Where the symbols take the points:
* | ka si
s981 | s433 s972
s458 | s178 s504
s202 | s110 s427
s121 | s110 s684
s896 | s154 s747
s868 | s749 s556
s429 | s396 s439
s350 | s469 s747
s828 | s110 s303
s413 | s972 s409
s396 | s733 s845
s368 | s747 s727
s910 | s429 s242
s433 | s34 s110
s733 | s962 s491
s319 | s362 s630
s787 | s34 s998
s409 | s749 s121
s747 | s350 s215
s427 | s897 s868
s265 | s236 s433
s362 | s516 s396
s303 | s458 s265
s749 | s684 s231
s797 | s409 s236
s439 | s107 s78
s215 | s439 s42
s42 | s684 s868
s864 | s439 s215
s469 | s896 s368
s107 | s491 s368
s556 | s231 s350
s696 | s303 s34
s34 | s265 s981
s236 | s696 s787
s684 | s427 s154
s504 | s80 s236
s972 | s110 s933
s636 | s727 s350
s203 | s413 s80
s80 | s110 s998
s491 | s630 s458
s231 | s154 s469
s78 | s429 s319
s998 | s981 s413
s727 | s231 s962
s897 | s121 s749
s962 | s469 s556
s154 | s121 s896
s516 | s78 s733
s630 | s396 s178
s933 | s203 s202
s178 | s845 s80
s110 | s154 s203
s845 | s491 s828
s242 | s556 s107

In the rows, 23 means zero.

The rows follow the links: the fewer symbols apart two points are, the more alike their rows tend to be.

Known rows, each with its point:
[ 28  24  32  23  13  20  20  21  13  21  19  19  17  29  26  26  31  30  40  22  29  22   9  38  23  29  13  25  17  34  17  26  23  20  30  22  29  19  34  16  18  17  27  28  24  34  27  25  14  11  27  30  19  36  33  20  16  30  24  23  28  32  35] | s121
[ 30  26  31  25  11  19  19  21  14  20  19  18  17  29  26  24  30  28  39  20  29  22   9  38  23  30  13  23  17  34  19  28  23  22  32  23  28  18  34  16  19  16  26  28  21  33  30  26  16  11  27  30  18  35  29  22  18  34  27  22  27  30  36] | s897
[ 14  24  24  13  20  19  22  23  17  23  18  20  14  23  36  22  24  12  23  18  16  11  24  14  23  12  32  18  30  28  27  11  22  26  11  23  17  24  13  25  24  27  31  22   8  22  19  21  21  22  10  12  12  15  37  18  20  15   6  20  22  32  18] | s178
[ 29  25  32  25  11  19  19  21  15  22  23  20  19  28  24  24  31  29  39  19  30  26   9  38  23  31  14  22  16  33  19  28  23  22  35  20  29  14  34  16  20  14  25  28  25  32  27  25  16  13  29  31  19  35  26  22  16  34  30  20  27  30  35] | s749
[ 16  23  26  22  21  17  25  28  14  20  15  21  13  30  29  25  23  25  32  30  19   7  20  20  23  17  32  23  23  33  17  16  18  21  11  26  27  33  21  26  17  26  29  23  21  29  19  15  17  15  12  23  15  21  42  15  14  12   5  32  28  33  19] | s80
[ 17  15  30  13  28  25  24  23  34  33  49  29  34  18  18  24  25  18  24  18  17  32  21  22  14  27  25  22  21  22  21  17  24  22  23  14  33   8  23  20  32  18  29  14  28  19   8  21  26  27  28  15  24  20   5  27  18  18  26  17  22  30  22] | s636
[ 22  23  20  32  31  23  28  29  20  21  18  24  25  30  16  26  16  34  23  42  23  15  27  20  26  24  31  30  18  21  12  25  19  19  16  30  30  42  26  28  16  29  16  26  40  25  22  14  18  21  19  34  30  24  33  21  21  14  16  37  27  19  13] | s981
[ 23  29  16  20  20  22  20  19  20  19   8  21  14  18  35  20  23  12  14  11  25  21  29  16  28  13  24  16  34  21  37  20  24  28  22  24   7  20  11  24  24  26  24  25   0  19  34  31  28  27  19  13  17  14  28  23  31  28  21  17  15  18  24] | s319
[ 25  23  22  33  27  23  27  29  19  21  17  24  23  31  16  26  19  38  27  42  25  16  23  23  25  26  27  31  16  23  11  27  20  18  20  28  33  42  29  26  15  26  17  26  41  28  23  15  16  19  22  35  29  28  33  20  20  18  19  37  30  20  18] | s797
[ 21  18  31  16  23  26  22  20  31  33  47  26  34  18  19  23  30  20  26  15  22  36  19  27  17  30  18  23  20  20  22  20  24  23  31  14  30   5  25  17  32  16  26  17  26  19  13  25  25  26  31  17  27  24   4  27  18  25  32  15  23  29  27] | s556
[ 22  23  30  25  18  16  23  26  12  18  16  21  14  32  28  25  26  31  39  29  23  10  13  30  22  23  24  22  18  38  15  23  19  22  19  24  29  30  29  23  16  24  30  25  25  35  22  17  15  10  18  30  15  29  40  16  13  20  12  30  31  32  27] | s110
[ 32  28  14  29  23  28  22  18  29  21  16  23  27  16  21  21  19  21   7  18  29  35  31  20  27  23  17  22  27  11  33  31  27  26  31  26  10  21  19  24  25  25  14  26  19  17  35  32  30  31  29  23  30  20  12  29  37  33  37  19  15   8  23] | s910
[ 18  15  28  16  28  28  24  22  36  32  48  29  35  16  15  23  24  18  21  17  17  35  24  22  15  27  22  23  22  19  24  20  24  24  25  14  30   8  23  21  32  19  27  14  27  17   8  23  28  29  28  16  27  21   3  28  21  20  30  16  22  27  23] | s368
[ 30  27  30  25  11  19  19  20  13  19  17  19  17  29  25  24  30  29  38  19  30  23  10  39  24  29  12  22  18  33  20  28  24  22  32  23  26  19  33  16  19  17  26  29  23  34  30  26  17  12  27  32  19  36  31  22  18  34  28  21  28  29  38] | s427

Each walk starts at a row. The symbols on each line, taken left to right, move it on to the next point.
Answer with the point's row; about right is enough.
new walk
[ 13  21  22  14  27  20  25  27  22  22  21  23  18  23  30  22  20  14  21  25  15  10  28  13  22  13  35  20  30  26  24  13  21  24   7  25  21  29  13  28  23  29  30  18  15  21  15  17  24  25  10  13  16  15  33  17  20   9   5  25  23  28  14]
si ka ka ka si ka
[ 24  19  36  18  15  21  20  21  19  27  35  22  23  25  23  26  32  26  41  18  23  26   9  35  18  30  16  22  16  35  17  23  23  22  30  18  34  10  34  15  25  15  30  22  26  30  16  24  17  14  28  25  19  33  21  23  12  28  26  20  29  35  35]
si ka ka ka si
[ 22  24  29  23  17  17  23  26  11  19  12  20  12  32  29  25  26  29  38  29  22  10  14  29  23  22  25  24  21  38  17  22  20  20  18  26  27  32  29  22  16  23  29  27  23  34  24  18  14  11  17  28  15  29  44  15  14  20  11  30  30  32  27]
new walk
[ 29  27  31  28  15  18  22  24  13  19  17  18  18  33  22  24  24  33  39  26  29  17  10  36  23  29  17  24  17  32  15  30  23  20  25  26  30  27  35  20  16  20  23  28  29  36  27  22  15  10  24  36  18  37  33  20  17  28  22  26  29  29  31]
si si ka si
[ 32  25  29  25  12  23  19  18  18  23  23  19  22  25  23  24  30  29  35  19  30  31  11  38  23  32  10  25  17  28  20  31  25  21  37  21  26  14  34  14  22  14  23  28  25  31  29  29  18  16  31  30  24  35  21  24  22  36  35  18  25  25  37]
si si si si ka ka
[ 25  23  15  24  26  29  23  19  33  27  27  26  31  13  20  21  22  18   7  15  25  37  33  17  24  23  20  21  27  11  33  24  26  26  30  21  15  15  16  23  30  23  17  21  19  13  26  30  31  36  30  17  30  15   5  30  32  29  36  16  16  12  20]
new walk
[ 19  17  33  14  21  24  22  21  29  31  46  27  30  21  20  24  31  20  31  16  20  31  13  29  15  30  20  22  18  28  20  19  23  23  29  13  35   5  28  17  30  15  30  17  25  24  12  22  22  21  30  18  22  27   9  26  14  23  27  17  26  34  29]
si si si si ka
[ 17  15  30  14  27  26  24  21  33  33  48  28  33  17  18  24  29  18  26  17  16  32  20  24  14  27  22  22  21  23  20  17  22  23  25  15  33   7  25  19  31  17  30  14  25  18   7  22  25  27  28  14  24  23   7  27  17  19  26  16  24  31  24]
si si si ka ka si
[ 21  16  26  19  27  28  23  21  35  32  47  29  36  16  13  24  26  22  19  20  20  37  23  24  15  29  19  25  18  18  22  22  24  21  29  16  31  10  26  20  31  18  23  17  32  18  13  25  28  29  32  18  31  24   2  29  23  23  34  18  22  24  25]
new walk
[ 13  23  21  21  29  21  27  29  19  23  21  23  21  27  24  24  19  22  24  35  17   9  27  13  23  17  36  27  24  22  16  15  20  22   8  28  25  38  17  29  20  30  24  21  26  22  14  14  18  23  10  21  21  16  36  18  19   6   5  30  26  27  10]
ka si si
[ 24  25  28  28  20  18  23  27  11  18  12  20  15  34  24  25  22  33  36  34  24  10  15  29  24  24  24  26  18  34  14  26  20  20  20  27  29  36  31  25  15  24  24  27  29  33  25  17  14  11  20  35  19  31  41  17  16  22  13  32  31  29  25]
ka si ka si si
[ 22  21  22  30  30  22  27  29  19  20  16  23  21  30  18  26  16  34  27  40  20  11  24  21  24  22  31  28  19  25  13  25  19  19  14  29  30  43  27  29  15  29  20  25  36  28  20  13  18  18  17  33  26  25  36  18  20  14  12  37  29  21  16]
new walk
[ 18  14  29  16  28  26  23  22  34  33  49  29  35  16  15  24  26  19  23  19  18  34  22  24  15  27  21  23  20  20  21  18  24  22  25  15  32   9  25  18  31  18  28  15  29  17   8  23  27  29  30  17  28  23   5  28  19  20  29  18  22  28  24]
ka si si si ka ka
[ 20  16  32  14  21  25  21  21  29  32  47  27  31  20  17  25  31  21  32  18  18  33  16  31  16  30  18  24  19  26  19  20  23  22  28  14  34   6  29  17  29  15  30  17  28  23  10  23  22  23  29  19  24  28  10  26  15  23  29  18  25  32  30]
si si ka ka si si
[ 15  15  30  12  26  25  24  21  32  33  48  28  34  18  19  23  28  17  25  17  17  31  21  22  15  26  24  23  22  21  21  16  22  23  23  14  32   7  24  20  31  18  30  15  25  19   6  22  26  28  26  14  24  21   7  26  16  18  25  17  23  33  23]
new walk
[ 25  25  30  24  16  17  22  26   9  18  13  18  12  32  28  24  27  30  39  27  26  12  12  32  25  24  21  23  20  36  16  24  21  21  22  27  28  29  29  20  16  22  27  28  24  35  26  19  13  10  19  30  16  32  42  17  15  23  14  27  30  32  29]
ka ka ka si si
[ 27  25  31  24  12  17  21  23  10  19  14  18  12  31  29  25  29  29  39  25  28  16  10  34  24  26  17  23  17  36  18  26  22  22  27  24  27  24  31  19  17  19  27  29  21  35  28  22  14  10  22  30  16  33  38  19  15  29  19  25  29  31  33]
ka ka si si si si
[ 36  27  24  32  16  24  21  19  21  21  19  21  24  24  19  22  25  32  26  21  34  33  17  35  25  32  10  25  18  22  23  36  26  23  39  23  23  19  33  17  21  17  17  29  28  28  35  28  22  20  34  34  25  33  17  27  26  38  40  21  24  17  33]
new walk
[ 14  23  21  10  22  21  21  22  22  22  20  23  16  19  34  20  24   9  18  13  17  17  27  14  23  12  30  16  34  24  33  13  22  27  13  22  13  17  10  25  26  27  30  19   4  18  21  24  26  26  14   7  14  12  27  20  23  18  12  18  19  27  19]
ka ka ka si ka
[ 19  24  20  15  20  20  22  21  20  20  13  22  13  21  35  20  25  10  18  12  20  16  27  15  25  12  28  15  33  26  35  14  21  27  16  22  11  19  12  25  26  26  29  22   1  20  26  26  25  25  14   8  13  13  31  21  23  21  13  19  19  25  22]
ka ka si si ka ka si
[ 14  22  25  15  24  17  25  27  17  21  19  21  17  27  30  23  21  16  27  26  16   8  23  15  23  14  35  21  27  29  21  13  20  24   7  25  22  30  15  28  21  27  30  21  16  26  16  16  20  20   9  17  14  18  38  17  17   9   3  26  26  32  16]
new walk
[ 15  15  30  12  24  25  22  22  32  32  46  29  31  16  24  23  28  14  24  13  16  29  22  20  15  24  25  19  24  25  26  13  23  25  22  13  29   5  20  20  32  18  30  14  19  17   9  22  26  28  25  11  21  18   9  26  17  18  24  17  22  31  23]
ka si ka si ka si
[ 30  30  12  27  21  26  20  19  25  19   8  21  18  18  29  20  21  18   9  16  29  28  32  18  29  19  18  20  31  15  35  27  27  26  27  26   7  22  16  24  24  25  18  28  11  18  38  33  30  29  24  19  25  18  21  25  36  33  31  18  14  10  24]
ka si si si ka
[ 23  27  17  17  17  22  19  19  20  19  10  19  13  19  36  19  23  11  14  11  24  20  28  16  28  14  23  17  32  22  36  19  26  28  20  23   7  19  11  24  25  26  26  25   1  20  32  30  27  27  17  12  16  15  28  23  30  28  19  16  15  20  23]
